Read these off the grid that follows.
1) Find the last entry, reading row by row.
2) Find the smallest entry in the first row.
3) Find the top-right entry.
4) Find the top-left entry.
5) Find the bottom entry of the column that holds the largest entry.
6) Find the 2nd entry in reading order.
7) Find the smallest entry in the last row.
8) Find the fifth entry in reading order.
[[124 135 129 142 126 126 133 126 128 124 111 115 138 129 135 123]
 [124 137 118 133 145 130 135 123 119 135 140 129 133 125 130 123]
 [144 123 122 120 140 129 136 115 136 144 123 133 129 121 127 127]
 [142 125 134 122 112 127 129 111 131 124 120 124 134 114 130 121]
 [142 121 123 116 145 125 135 121 131 148 120 131 130 125 132 133]
 [149 121 121 120 140 127 134 121 134 142 120 133 126 119 132 132]
 [142 143 133 131 143 132 128 117 128 137 118 140 118 129 121 133]
 [157 128 127 124 140 123 130 130 145 135 138 151 126 143 113 126]]
1) 126
2) 111
3) 123
4) 124
5) 157
6) 135
7) 113
8) 126

B = [124 137 151 127 123 120 124 117 128 132]
Find the entry just left of 128.
A: 117
Find the entry just right of the smallest entry.
A: 128

Questions about the row below.
1) Give the entry just right of the centre entry.
2) Give the entry just right of 101.
[101 134 137 110 151]
1) 110
2) 134

[[151 127 128 130]
 [135 150 128 106]]
The bottom-right entry -> 106
The entry just right of 135: 150
What is the entry just right of the largest entry?
A: 127

Questions about the array below. Rows and columns are numbered from 0.
1) Which number is the entry directly below the largest entry?
2) Which number is the top entry of the column that holds the smallest entry?
3) Which number is the entry at row 2, column 2?
4) Which number is the entry in the top-left corner?
5) Which number is the entry in the top-right corner?
6) Which number is the entry just left of the largest entry?
7) Which number is the entry at row 0, column 1?
[[149 109 107 112 147 148 108 109 146 150 106 107 150 150]
 [105 151 148 150 105 106 149 150 104 106 150 149 108 106]
 [107 148 150 147 109 108 150 147 109 106 148 149 107 105]]
1) 148
2) 146
3) 150
4) 149
5) 150
6) 105
7) 109
